Below is a small trained network, with its code and all its weights. Each question gives an input and a class and asks what happens when units are switched off, that is, made to give their printed mean instead of their output.

import numpy as np


def w(rows, s, z=0):
    codes = np.array(rows[::2]) - 128.0
    scale = np.full(codes.shape[1], s)
    scale[-1] = z or s
    return codes * scale


def f(y):
    return y / 2 * (1 + np.tanh(0.7978845608 * (y + 0.044715 * y**3)))


def log_softmax(a):
    a = a - a.max(-1, keepdims=True)
    return a - np.log(np.exp(a).sum(-1, keepdims=True))


def net(x, mask):
    res = np.array(x, float).reshape(1, 3) / 4 @ E
    y = f(res @ A[0][:, :-1].T + A[0][:, -1])
    res = res + np.where(mask, y, B[0][:, -1]) @ B[0][:, :-1]
    return log_softmax(res[-1] @ U[:, :-1].T + U[:, -1])


A, B = {}, {}
E = w([
[103,51,187,28],'x0',
[144,196,165,25],'x1',
[81,157,245,239],'x2',
],0.013)
A[0] = w([
[85,134,248,125,217],'N0',
[112,118,123,103,84],'N1',
[142,192,179,158,215],'N2',
[102,61,101,150,89],'N3',
[157,126,166,19,224],'N4',
[223,181,71,129,173],'N5',
[154,180,16,144,142],'N6',
[152,148,91,36,237],'N7',
[96,77,57,182,134],'N8',
[98,126,134,61,251],'N9',
[180,182,95,143,164],'N10',
[131,66,82,171,237],'N11',
[109,138,87,51,151],'N12',
[122,78,136,120,252],'N13',
[169,125,158,23,184],'N14',
[66,158,199,119,142],'N15',
[119,185,110,130,137],'N16',
[136,138,85,140,102],'N17',
[83,111,100,148,224],'N18',
[174,39,141,69,116],'N19',
[168,190,154,135,172],'N20',
[98,158,97,130,78],'N21',
[154,166,68,136,150],'N22',
[22,58,145,161,111],'N23',
[166,164,100,98,90],'N24',
[86,53,120,75,189],'N25',
[154,90,125,66,90],'N26',
[110,141,155,192,182],'N27',
[146,79,131,151,22],'N28',
[135,50,162,156,131],'N29',
[169,142,40,151,220],'N30',
],0.016,0.0035)
B[0] = w([
[156,178,204,158,237],'N0',
[127,109,146,88,145],'N1',
[102,174,122,137,200],'N2',
[129,106,149,159,169],'N3',
[124,93,241,17,249],'N4',
[154,151,93,81,218],'N5',
[164,187,68,136,236],'N6',
[113,143,124,64,249],'N7',
[131,92,111,214,204],'N8',
[116,82,191,52,203],'N9',
[118,173,64,96,188],'N10',
[143,65,118,246,199],'N11',
[113,140,134,79,217],'N12',
[131,74,145,129,168],'N13',
[110,110,180,54,243],'N14',
[141,181,201,160,198],'N15',
[132,167,118,96,159],'N16',
[155,150,87,157,161],'N17',
[139,121,122,183,161],'N18',
[134,48,145,81,215],'N19',
[110,181,140,104,170],'N20',
[126,142,114,115,141],'N21',
[148,153,92,122,191],'N22',
[164,121,139,155,194],'N23',
[164,149,137,89,177],'N24',
[126,52,139,105,210],'N25',
[102,112,158,95,199],'N26',
[96,140,140,164,203],'N27',
[153,100,131,162,144],'N28',
[166,117,161,158,173],'N29',
[157,165,57,166,223],'N30',
],0.012,0.019)
U = w([
[99,178,19,150,174],'0',
[116,148,120,45,17],'1',
[176,150,71,85,114],'2',
[154,71,195,109,1],'3',
[69,213,214,134,182],'4',
[134,54,121,199,194],'5',
[11,33,161,66,112],'6',
],0.011,0.0033)

Each question gives the input, the list of numbers given to net, and the class t.
The units are the neurons (one row each of A and B). Each row of codes is followed by its name. A weight is (code - 128) times the scale printed after its matrix; where a second scale follows, it is the last column's (A, B and U).
mask holds one flag per neuron, in row order. A switched-off neuron (its flag False) gives its mean, the last column of its row in B, instead of its output. The means were averaged over made-up inputs and are rounded, as every weight is.
A unit's drop is (log p(t) with every unit on - log p(t) with that unit switched off) / (log p(t) with every unit on - log p(t) with every unit switched off).
The circuit of an input: a set's keep is (log p(t) with only the set's units on - log p(t) with every unit switched off) / (log p(t) with every unit on - log p(t) with every unit switched off). Starting from the 12 units with the biggest drops (on a tie, the unit counted first), units are removed one at a time, each time the one whose removal leaves the highest keep (on an exact tie, the one counted first), for as long as the keep stays at least 0.8.
circuit, biggest first: the units of the circuit, biggest drop first
top k neurons: the k neurons with the biggest drops, biggest first
drop when u is switched off: that unit's drop, to one decimal
input [-7,7,-4], class 2: circuit, biggest first	(N6)
input [4,-6,-4], class 5: circuit, biggest first	(N11 N4)
input [5,-2,4], class 4: top 4 neurons	(N0 N15 N4 N19)
input [0,5,-1], class 6: top 2 neurons	(N6 N30)
input [8,6,4], class 6: top 3 neurons	(N14 N4 N9)
input [-6,5,-6], class 2: top 2 neurons	(N6 N30)
input [3,-3,4], class 4: top 2 neurons	(N0 N19)
input [2,-4,-5], class 6: top 2 neurons	(N0 N19)
input [-4,1,2], class 0: drop when N4 is switched off	0.2
input [-1,-2,-4], class 0: drop when N4 is switched off	0.2
input [4,-3,-1], class 6: drop when N30 is switched off	0.1
